Here is a tiny trained network, its code and every weight. The questions are about switching its units off for an input and a class, where a switched-off unit gives its printed mean instead of its output.

import numpy as np


def w(rows, s, z=0):
    codes = np.array(rows[::2]) - 128.0
    scale = np.full(codes.shape[1], s)
    scale[-1] = z or s
    return codes * scale


def f(y):
    return np.maximum(y, 0)


def log_softmax(a):
    a = a - a.max(-1, keepdims=True)
    return a - np.log(np.exp(a).sum(-1, keepdims=True))


def net(x, mask):
    res = np.array(x, float).reshape(1, 7) / 4 @ E
    y = f(res @ A[0][:, :-1].T + A[0][:, -1])
    res = res + np.where(mask, y, B[0][:, -1]) @ B[0][:, :-1]
    return log_softmax(res[-1] @ U[:, :-1].T + U[:, -1])


A, B = {}, {}
E = w([
[162,109,196,149,15,172,90,106,68],'x0',
[110,86,132,190,122,183,220,109,165],'x1',
[65,4,74,194,136,82,43,95,121],'x2',
[128,129,127,127,128,128,128,127,128],'x3',
[71,75,75,8,77,188,142,102,148],'x4',
[148,106,165,93,207,154,141,34,14],'x5',
[183,178,3,170,95,144,153,123,50],'x6',
],0.0065)
A[0] = w([
[128,120,51,162,101,127,126,127,93,94],'N0',
[158,85,206,151,23,155,88,113,99,50],'N1',
[110,52,99,157,140,96,78,114,115,27],'N2',
[99,65,88,37,84,165,148,110,150,58],'N3',
[155,169,198,251,178,87,111,142,116,39],'N4',
[128,165,148,71,123,100,33,138,118,204],'N5',
[123,125,129,154,105,101,120,148,172,73],'N6',
[135,83,191,128,220,173,133,80,54,41],'N7',
[112,80,163,196,121,182,228,104,167,163],'N8',
[139,218,193,74,125,163,166,146,151,3],'N9',
[96,72,229,106,159,107,98,136,193,84],'N10',
[93,43,133,176,143,131,61,114,142,8],'N11',
[123,117,73,113,243,102,148,146,185,37],'N12',
[116,122,123,153,88,131,116,173,169,11],'N13',
[132,154,120,165,72,141,98,174,216,44],'N14',
],0.013,0.0045)
B[0] = w([
[182,157,89,151,126,165,134,122,89,201],'N0',
[37,233,145,158,143,174,140,110,178,223],'N1',
[188,129,208,119,135,119,194,139,158,203],'N2',
[101,45,119,60,130,195,101,140,162,236],'N3',
[107,47,97,39,122,230,101,137,188,242],'N4',
[161,110,157,176,190,84,37,156,142,219],'N5',
[124,133,116,75,103,81,111,126,117,167],'N6',
[105,136,79,85,61,6,131,92,127,249],'N7',
[175,137,166,169,191,77,15,172,118,253],'N8',
[206,106,183,159,98,134,217,123,161,225],'N9',
[161,159,5,156,121,181,138,145,63,254],'N10',
[197,121,197,143,104,126,204,135,151,207],'N11',
[50,223,179,165,98,172,116,92,151,226],'N12',
[129,144,123,58,122,69,149,99,121,167],'N13',
[98,95,108,104,109,40,142,50,86,205],'N14',
],0.017,0.009)
U = w([
[215,88,206,146,91,121,234,130,163,84],'0',
[98,27,120,50,121,185,96,134,181,86],'1',
[103,103,103,84,80,3,139,74,123,100],'2',
[37,199,172,173,120,164,133,109,162,113],'3',
[154,113,119,147,120,113,112,142,142,254],'4',
[170,101,161,172,181,68,35,172,139,129],'5',
[200,143,6,178,93,167,158,135,73,149],'6',
[52,43,140,156,167,92,191,215,52,104],'7',
],0.0066,0.014)

Each question gives the input, the list of numbers given to net, and the class t.
The units are the neurons (one row each of A and B). Each row of codes is followed by its name. A weight is (code - 128) times the scale printed after its matrix; where a second scale follows, it is the last column's (A, B and U).
mask holds one flag per neuron, in row order. A switched-off neuron (its flag False) gives its mean, the last column of its row in B, instead of its output. The means were averaged over made-up inputs and are rounded, as every weight is.
A unit's drop is (log p(t) with every unit on - log p(t) with that unit switched off) / (log p(t) with every unit on - log p(t) with every unit switched off).
The circuit of an input: a set's keep is (log p(t) with only the set's units on - log p(t) with every unit switched off) / (log p(t) with every unit on - log p(t) with every unit switched off). Starting from the 12 units with the biggest drops (on a tie, the unit counted first), units are removed one at a time, each time the one whose removal leaves the highest keep (on an exact tie, the one counted first), for as long as the keep stays at least 0.8.
circuit, biggest first: the units of the circuit, biggest drop first
unit that matters most: the unit with the biggest drop
k most important neurons: the k neurons with the biggest drops, biggest first
drop when u is switched off: that unit's drop, to one decimal
input [-2,8,4,6,-1,3,5], class 5: 2 most important neurons => N8, N10
input [-7,-5,7,-7,-3,6,-1], class 0: 3 most important neurons => N2, N11, N1
input [-2,1,1,-5,-7,-5,2], class 1: circuit, biggest first => N4
input [-6,7,4,-1,-1,-4,5], class 5: 3 most important neurons => N8, N1, N10
input [-6,-4,6,1,-1,2,1], class 0: 2 most important neurons => N2, N1
input [-7,-6,-3,8,7,-8,3], class 2: 4 most important neurons => N14, N4, N1, N13
input [8,5,4,8,-6,-6,4], class 3: 3 most important neurons => N1, N7, N3
input [8,6,-7,-5,-5,-2,8], class 3: 2 most important neurons => N1, N10
input [-3,6,-4,-4,0,-5,-8], class 6: 2 most important neurons => N10, N5
input [7,2,6,5,6,1,-3], class 3: 2 most important neurons => N1, N4
input [7,-4,6,-5,-1,-7,5], class 2: 2 most important neurons => N14, N13
input [-3,8,5,-3,-8,7,0], class 1: 3 most important neurons => N4, N5, N14
input [4,4,-2,1,-5,-6,-2], class 2: 4 most important neurons => N14, N3, N13, N6
input [0,6,1,-2,2,-4,0], class 5: circuit, biggest first => N8
input [-4,-7,-6,-6,1,8,-5], class 2: 2 most important neurons => N7, N8
input [-1,-3,2,6,-7,-4,-7], class 1: 2 most important neurons => N4, N0
input [8,-1,-6,-7,-6,3,-2], class 3: drop when N11 is switched off => 0.1
input [8,-2,8,-6,0,-5,-2], class 0: drop when N12 is switched off => 0.2
input [8,-3,-3,4,2,2,5], class 3: drop when N1 is switched off => 0.7
input [5,-2,1,-6,-8,-1,3], class 1: drop when N4 is switched off => 1.0
input [-8,-8,1,4,2,-4,-5], class 3: unit that matters most => N12
